Here is a tiny trained network, its code and every weight. The questions are about switching its units off for an input and a class, where a switched-off unit gives its printed mean instead of its output.

import numpy as np


def w(rows, s, z=0):
    codes = np.array(rows[::2]) - 128.0
    scale = np.full(codes.shape[1], s)
    scale[-1] = z or s
    return codes * scale


def f(y):
    return np.maximum(y, 0)


def log_softmax(a):
    a = a - a.max(-1, keepdims=True)
    return a - np.log(np.exp(a).sum(-1, keepdims=True))


def net(x, mask):
    res = np.array(x, float).reshape(1, 7) / 4 @ E
    y = f(res @ A[0][:, :-1].T + A[0][:, -1])
    res = res + np.where(mask, y, B[0][:, -1]) @ B[0][:, :-1]
    return log_softmax(res[-1] @ U[:, :-1].T + U[:, -1])


A, B = {}, {}
E = w([
[190,66,190,161],'x0',
[78,203,205,113],'x1',
[140,2,76,146],'x2',
[86,92,177,98],'x3',
[143,114,202,120],'x4',
[182,149,115,60],'x5',
[144,144,109,207],'x6',
],0.0092)
A[0] = w([
[139,163,123,211,207],'neuron 1',
[165,100,218,222,170],'neuron 2',
[102,95,46,110,162],'neuron 3',
[149,146,174,61,126],'neuron 4',
[115,63,134,119,118],'neuron 5',
[135,97,177,208,164],'neuron 6',
[106,53,122,59,206],'neuron 7',
[81,20,113,146,155],'neuron 8',
[188,191,162,11,254],'neuron 9',
[52,141,97,66,134],'neuron 10',
[186,108,154,48,183],'neuron 11',
[91,180,165,184,142],'neuron 12',
[181,133,134,131,185],'neuron 13',
[89,68,90,165,147],'neuron 14',
[100,43,127,142,108],'neuron 15',
[159,142,179,81,206],'neuron 16',
[143,99,113,102,113],'neuron 17',
[153,92,169,169,188],'neuron 18',
[139,128,152,171,146],'neuron 19',
[79,97,146,127,91],'neuron 20',
[90,8,128,169,198],'neuron 21',
[106,196,64,156,153],'neuron 22',
[127,203,85,140,208],'neuron 23',
[182,204,210,118,161],'neuron 24',
[109,132,106,124,77],'neuron 25',
[116,94,173,68,96],'neuron 26',
[83,212,31,176,188],'neuron 27',
],0.012,0.002)
B[0] = w([
[117,100,132,172,190],'neuron 1',
[146,93,204,208,202],'neuron 2',
[115,128,100,115,199],'neuron 3',
[154,187,135,129,181],'neuron 4',
[129,109,126,85,168],'neuron 5',
[122,94,185,168,181],'neuron 6',
[143,134,106,74,191],'neuron 7',
[141,82,129,39,205],'neuron 8',
[129,250,140,127,231],'neuron 9',
[140,145,91,127,197],'neuron 10',
[125,161,152,103,182],'neuron 11',
[135,98,111,158,200],'neuron 12',
[103,146,151,141,159],'neuron 13',
[138,116,134,97,188],'neuron 14',
[142,95,130,72,182],'neuron 15',
[127,172,153,141,182],'neuron 16',
[116,138,127,113,155],'neuron 17',
[130,102,167,139,173],'neuron 18',
[112,111,159,152,155],'neuron 19',
[137,113,128,114,154],'neuron 20',
[156,77,150,47,215],'neuron 21',
[114,102,68,157,213],'neuron 22',
[115,125,70,146,211],'neuron 23',
[123,167,125,140,222],'neuron 24',
[127,123,123,137,144],'neuron 25',
[140,130,133,111,168],'neuron 26',
[91,80,50,168,250],'neuron 27',
],0.025,0.011)
U = w([
[163,50,175,2,1],'0',
[84,82,41,125,246],'1',
[138,198,146,76,179],'2',
[144,45,243,161,127],'3',
],0.0097,0.00042)

Each question gives the input, the list of numbers given to net, and the class t.
The units are the neurons (one row each of A and B). Each row of codes is followed by its name. A weight is (code - 128) times the scale printed after its matrix; where a second scale follows, it is the last column's (A, B and U).
mask holds one flag per neuron, in row order. A switched-off neuron (its flag False) gives its mean, the last column of its row in B, instead of its output. The means were averaged over made-up inputs and are rounded, as every weight is.
A unit's drop is (log p(t) with every unit on - log p(t) with that unit switched off) / (log p(t) with every unit on - log p(t) with every unit switched off).
The circuit of an input: a set's keep is (log p(t) with only the set's units on - log p(t) with every unit switched off) / (log p(t) with every unit on - log p(t) with every unit switched off). Starting from the 12 units with the biggest drops (on a tie, the unit counted first), units are removed one at a time, each time the one whose removal leaves the highest keep (on an exact tie, the one counted first), for as long as the keep stays at least 0.8.
units of the circuit, in order: the units of the circuit, biggest drop first
k most important neurons: the k neurons with the biggest drops, biggest first
drop when u is switched off: that unit's drop, to one decimal
input [4,5,7,2,1,-5,2], class 0: units of the circuit, in order => neuron 21
input [-2,7,6,-4,4,1,0], class 2: 4 most important neurons => neuron 27; neuron 2; neuron 21; neuron 8
input [3,-8,2,-6,0,-6,7], class 3: 2 most important neurons => neuron 2; neuron 6
input [0,1,-6,3,8,-7,-6], class 2: 3 most important neurons => neuron 9; neuron 4; neuron 24
input [1,-4,-5,7,-7,-4,-3], class 0: 2 most important neurons => neuron 27; neuron 23
input [6,7,7,-6,-5,-8,-2], class 0: 2 most important neurons => neuron 21; neuron 8
input [-1,5,6,3,-6,5,3], class 0: 3 most important neurons => neuron 27; neuron 23; neuron 22
input [3,-8,-4,0,4,-5,-2], class 3: drop when neuron 2 is switched off => 0.7
input [1,-3,-6,1,0,-7,0], class 3: drop when neuron 9 is switched off => 0.0
input [-3,8,3,6,4,-5,-1], class 0: drop when neuron 1 is switched off => 0.3
input [3,-5,4,-6,-6,2,3], class 0: drop when neuron 21 is switched off => 0.1
